Below is a small trained network, with its code and all its weights. Each question gives an input and a class and asks what happens when units are switched off, that is, made to give their printed mean instead of their output.

import numpy as np


def w(rows, s, z=0):
    codes = np.array(rows[::2]) - 128.0
    scale = np.full(codes.shape[1], s)
    scale[-1] = z or s
    return codes * scale


def norm(h):
    return h / np.sqrt((h * h).mean(-1, keepdims=True) + 1e-5)


def f(y):
    return np.maximum(y, 0)


def log_softmax(a):
    a = a - a.max(-1, keepdims=True)
    return a - np.log(np.exp(a).sum(-1, keepdims=True))


def net(x, mask):
    res = np.array(x, float).reshape(1, 2) / 4 @ E
    u = 0
    for l in range(3):
        y = f(norm(res) @ A[l][:, :-1].T + A[l][:, -1])
        res = res + np.where(mask[u : u + 5], y, B[l][:, -1]) @ B[l][:, :-1]
        u += 5
    return log_softmax(norm(res)[-1] @ U[:, :-1].T + U[:, -1])


A, B = {}, {}
E = w([
[185,169,158,163,103,112,194,71,148,129,180],'x0',
[85,173,154,152,185,115,98,137,248,220,125],'x1',
],0.013)
A[0] = w([
[204,113,154,143,104,86,129,115,41,63,91,140],'0.n1',
[140,96,145,141,156,129,187,162,14,113,140,101],'0.n2',
[46,156,148,107,151,184,69,136,254,235,154,117],'0.n3',
[74,97,95,100,195,155,90,192,108,151,86,45],'0.n4',
[117,106,102,117,93,100,75,117,142,60,95,3],'0.n5',
],0.0064,0.0042)
B[0] = w([
[81,123,109,110,101,146,125,118,172,92,148,217],'0.n1',
[107,125,93,114,88,98,70,80,193,74,98,192],'0.n2',
[157,110,159,180,150,35,77,133,148,2,11,255],'0.n3',
[175,143,170,129,155,137,174,106,112,234,173,194],'0.n4',
[131,168,126,115,131,152,177,157,57,228,191,143],'0.n5',
],0.0091,0.01)
A[1] = w([
[26,110,116,115,191,135,33,214,176,180,52,153],'1.n1',
[112,132,126,147,141,128,179,131,181,144,173,58],'1.n2',
[24,164,88,125,119,165,82,129,254,179,199,140],'1.n3',
[161,89,30,178,165,149,164,175,135,97,130,1],'1.n4',
[201,120,142,161,171,67,157,164,47,104,82,195],'1.n5',
],0.014,0.0017)
B[1] = w([
[115,147,62,83,153,158,118,177,95,245,170,255],'1.n1',
[125,115,102,106,120,159,138,145,71,151,158,149],'1.n2',
[120,110,179,96,131,125,115,110,160,140,67,149],'1.n3',
[144,120,98,87,119,84,117,96,123,153,156,137],'1.n4',
[121,99,136,118,101,169,171,126,97,89,120,205],'1.n5',
],0.012,0.014)
A[2] = w([
[123,171,129,155,184,85,125,132,251,195,113,104],'2.n1',
[96,121,191,112,124,136,93,77,206,151,139,5],'2.n2',
[105,161,150,104,127,132,100,98,231,186,118,187],'2.n3',
[159,87,135,99,122,120,187,132,71,113,80,161],'2.n4',
[175,173,189,181,134,97,203,69,206,154,178,93],'2.n5',
],0.023,0.0031)
B[2] = w([
[144,127,137,124,29,127,148,27,144,8,177,250],'2.n1',
[154,168,146,161,158,146,139,139,142,164,129,168],'2.n2',
[149,120,174,169,165,126,154,163,112,124,80,205],'2.n3',
[151,163,179,163,143,128,140,114,172,141,119,216],'2.n4',
[87,107,65,58,168,148,74,203,82,231,114,234],'2.n5',
],0.015)
U = w([
[153,125,112,94,35,135,121,49,147,9,117,206],'0',
[131,125,91,51,137,178,110,174,86,233,120,197],'1',
[177,155,226,189,170,163,166,136,172,132,52,171],'2',
[68,108,111,201,134,89,167,142,142,126,169,25],'3',
[109,99,131,190,127,64,117,119,136,140,167,38],'4',
[135,133,106,180,165,78,159,159,159,116,196,25],'5',
[106,81,119,176,166,85,160,140,139,112,171,9],'6',
[108,104,106,161,180,84,155,113,136,112,140,2],'7',
],0.013,0.0045)

Each question gives the input, the list of numbers given to net, and the class t.
The units are the neurons (one row each of A and B). Each row of codes is followed by its name. A weight is (code - 128) times the scale printed after its matrix; where a second scale follows, it is the last column's (A, B and U).
mask holds one flag per neuron, layer by layer. A switched-off neuron (its flag False) gives its mean, the last column of its row in B, instead of its output. The means were averaged over made-up inputs and are rounded, as every weight is.
A unit's drop is (log p(t) with every unit on - log p(t) with that unit switched off) / (log p(t) with every unit on - log p(t) with every unit switched off).
The circuit of an input: a set's keep is (log p(t) with only the set's units on - log p(t) with every unit switched off) / (log p(t) with every unit on - log p(t) with every unit switched off). Starting from the 12 units with the biggest drops (on a tie, the unit counted first), units are removed one at a time, each time the one whose removal leaves the highest keep (on an exact tie, the one counted first), for as long as the keep stays at least 0.8.
units of the circuit, in order: the units of the circuit, biggest drop first
top k neurons: the k neurons with the biggest drops, biggest first
top k neurons in layer l: the k neurons of layer l with the biggest drops, biggest first
drop of u: that unit's drop, to one decimal
input [-7,8], class 0: top 3 neurons : 2.n1, 0.n3, 2.n5
input [6,5], class 1: top neuron : 2.n5
input [-3,1], class 2: top 3 neurons : 1.n5, 0.n3, 0.n4
input [4,-1], class 1: top 2 neurons : 1.n5, 0.n3
input [-3,-3], class 2: top 3 neurons : 1.n3, 1.n1, 2.n5
input [-1,8], class 0: top 2 neurons : 2.n1, 0.n3
input [3,-2], class 2: top 2 neurons : 0.n1, 1.n3
input [8,-6], class 1: top 3 neurons : 0.n3, 2.n5, 2.n1
input [1,-3], class 2: top 2 neurons : 0.n1, 0.n3
input [-2,0], class 2: top 2 neurons : 0.n4, 1.n5
input [-4,4], class 0: top 4 neurons : 0.n3, 2.n1, 2.n5, 1.n2
input [2,2], class 2: top 2 neurons : 1.n5, 2.n1
input [-3,3], class 2: top 2 neurons in layer 2 : 2.n5, 2.n4
input [-1,2], class 2: units of the circuit, in order : 0.n3
input [1,-1], class 2: drop of 1.n4 : 0.0
input [-3,-2], class 2: drop of 1.n3 : 0.6
input [-2,2], class 2: drop of 1.n5 : 1.1
input [7,6], class 1: top 2 neurons in layer 0 : 0.n2, 0.n1
